Below is a small trained network, with its code and all its weights. Each question gives an input and a target symbol and asks what happens when units are switched off, that is, made to give their printed mean instead of their output.

import numpy as np


def w(rows, s, z=0):
    codes = np.array(rows[::2]) - 128.0
    scale = np.full(codes.shape[1], s)
    scale[-1] = z or s
    return codes * scale


def f(y):
    return y / 2 * (1 + np.tanh(0.7978845608 * (y + 0.044715 * y**3)))


def softmax(a):
    e = np.exp(a - a.max(-1, keepdims=True))
    return e / e.sum(-1, keepdims=True)


def log_softmax(a):
    a = a - a.max(-1, keepdims=True)
    return a - np.log(np.exp(a).sum(-1, keepdims=True))


def net(x, mask):
    ids = ['αβγδζηθλμπστφω'.index(c) for c in x.split()]
    T = len(ids)
    res = E[ids] + P[:T]
    r = res
    for j in range(2):
        rows = slice(2 * j, 2 * j + 2)
        q, k, v = (r @ M[0][rows].T for M in (Q, K, V))
        z = softmax(np.where(np.tri(T) > 0, q @ k.T / 2**0.5, -1e9)) @ v
        o = O[0][rows]
        res = res + np.where(mask[j], z, o[:, -1]) @ o[:, :-1]
    y = f(res @ A[0][:, :-1].T + A[0][:, -1])
    res = res + np.where(mask[2:6], y, B[0][:, -1]) @ B[0][:, :-1]
    return log_softmax(res[-1] @ U[:, :-1].T + U[:, -1])


Q, K, V, O, A, B = {}, {}, {}, {}, {}, {}
E = w([
[43,40,187,135],'α',
[54,126,140,242],'β',
[122,83,76,2],'γ',
[64,182,208,143],'δ',
[236,47,92,208],'ζ',
[125,235,219,74],'η',
[85,146,167,64],'θ',
[42,138,187,45],'λ',
[144,178,143,220],'μ',
[105,197,166,106],'π',
[88,222,156,105],'σ',
[74,168,232,146],'τ',
[86,102,176,201],'φ',
[184,122,130,93],'ω',
],0.013)
P = w([
[105,164,253,152],'0',
[114,174,238,143],'1',
[128,169,224,132],'2',
[138,170,207,122],'3',
[143,164,200,122],'4',
[144,167,194,103],'5',
[145,165,192,109],'6',
[149,167,195,102],'7',
[124,180,209,129],'8',
],0.0047)
Q[0] = w([
[77,216,249,32],'h1',
[86,147,194,120],'h1',
[77,81,171,164],'h2',
[108,83,68,79],'h2',
],0.014)
K[0] = w([
[203,112,82,43],'h1',
[197,52,57,96],'h1',
[177,17,61,129],'h2',
[1,109,160,110],'h2',
],0.0097)
V[0] = w([
[222,117,131,254],'h1',
[173,53,67,154],'h1',
[149,228,81,114],'h2',
[239,95,150,90],'h2',
],0.009)
O[0] = w([
[190,254,45,166,54],'h1',
[51,207,94,175,3],'h1',
[170,199,219,105,132],'h2',
[205,115,68,9,130],'h2',
],0.0084,0.0059)
A[0] = w([
[148,67,199,125,70],'n1',
[89,96,140,55,52],'n2',
[213,1,80,152,254],'n3',
[106,134,167,94,93],'n4',
],0.0095,0.008)
B[0] = w([
[196,146,62,203,245],'n1',
[180,29,8,213,184],'n2',
[2,209,78,85,214],'n3',
[188,53,96,132,184],'n4',
],0.007,0.011)
U = w([
[97,127,128,162,96],'α',
[118,119,144,164,70],'β',
[127,91,90,86,115],'γ',
[93,136,150,217,92],'δ',
[97,181,61,110,138],'ζ',
[138,119,146,136,100],'η',
[141,123,128,129,88],'θ',
[160,80,63,183,85],'λ',
[124,118,152,175,83],'μ',
[145,136,117,169,91],'π',
[68,143,185,25,254],'σ',
[245,115,117,113,69],'τ',
[62,108,112,146,59],'φ',
[127,121,114,109,70],'ω',
],0.011,0.0074)

Each question gives the input, a string of symbols that net reads in full, and the target symbol t.
The units are the heads (2 rows each of Q, K, V and O) and the neurons (one row each of A and B). Each row of codes is followed by its name. A weight is (code - 128) times the scale printed after its matrix; where a second scale follows, it is the last column's (O, A, B and U).
mask holds one flag per unit, heads first, then neurons. A switched-off unit (its flag False) gives its mean, the last column of its rows in O or B, instead of its output. The means were averaged over made-up inputs and are rounded, as every weight is.
A unit's drop is (log p(t) with every unit on - log p(t) with that unit switched off) / (log p(t) with every unit on - log p(t) with every unit switched off).
The circuit of an input: a set's keep is (log p(t) with only the set's units on - log p(t) with every unit switched off) / (log p(t) with every unit on - log p(t) with every unit switched off). Starting from all 6 units, units are removed one at a time, each time the one whose removal leaves the highest keep (on an exact tie, the one counted first), for as long as the keep stays at least 0.8.
units of the circuit, in order: the units of the circuit, biggest drop first
unit that matters most: the unit with the biggest drop
top k neurons: the k neurons with the biggest drops, biggest first
heads that matter: for each layer, one digit per head in row order, 1 if its drop is at least 0.15 and else 0, layers parted by /
drop when u is switched off: that unit's drop, to one decimal
input λ θ η λ ω λ β, target σ: units of the circuit, in order	n2, h2, n1
input λ ω η η η σ η α μ, target σ: unit that matters most	n2
input π η η, target τ: heads that matter	11
input ω φ η ζ β β, target ζ: units of the circuit, in order	h2, h1
input θ β ω λ α τ, target σ: units of the circuit, in order	n1, n2
input η σ η α η ω, target σ: units of the circuit, in order	n3, n2
input λ β δ λ η, target τ: top 2 neurons	n1, n3
input β π π β ω τ, target σ: top 2 neurons	n1, n2
input ω λ ω η η α λ φ, target σ: top 3 neurons	n2, n1, n3
input ω η λ λ δ ω σ, target σ: top 3 neurons	n1, n2, n4
input η ω α α, target σ: top 3 neurons	n1, n2, n3
input λ η η σ ζ η λ ω ζ, target ζ: top 2 neurons	n3, n1
input δ η β π π η ζ η τ, target ζ: drop when h1 is switched off	0.9
input η ζ λ α π, target ζ: drop when n3 is switched off	-0.1
input β η ω α, target σ: drop when n3 is switched off	0.2
input ζ η α η β ω δ, target σ: top neuron	n1
input η λ λ η ω π φ, target σ: top 3 neurons	n2, n3, n1
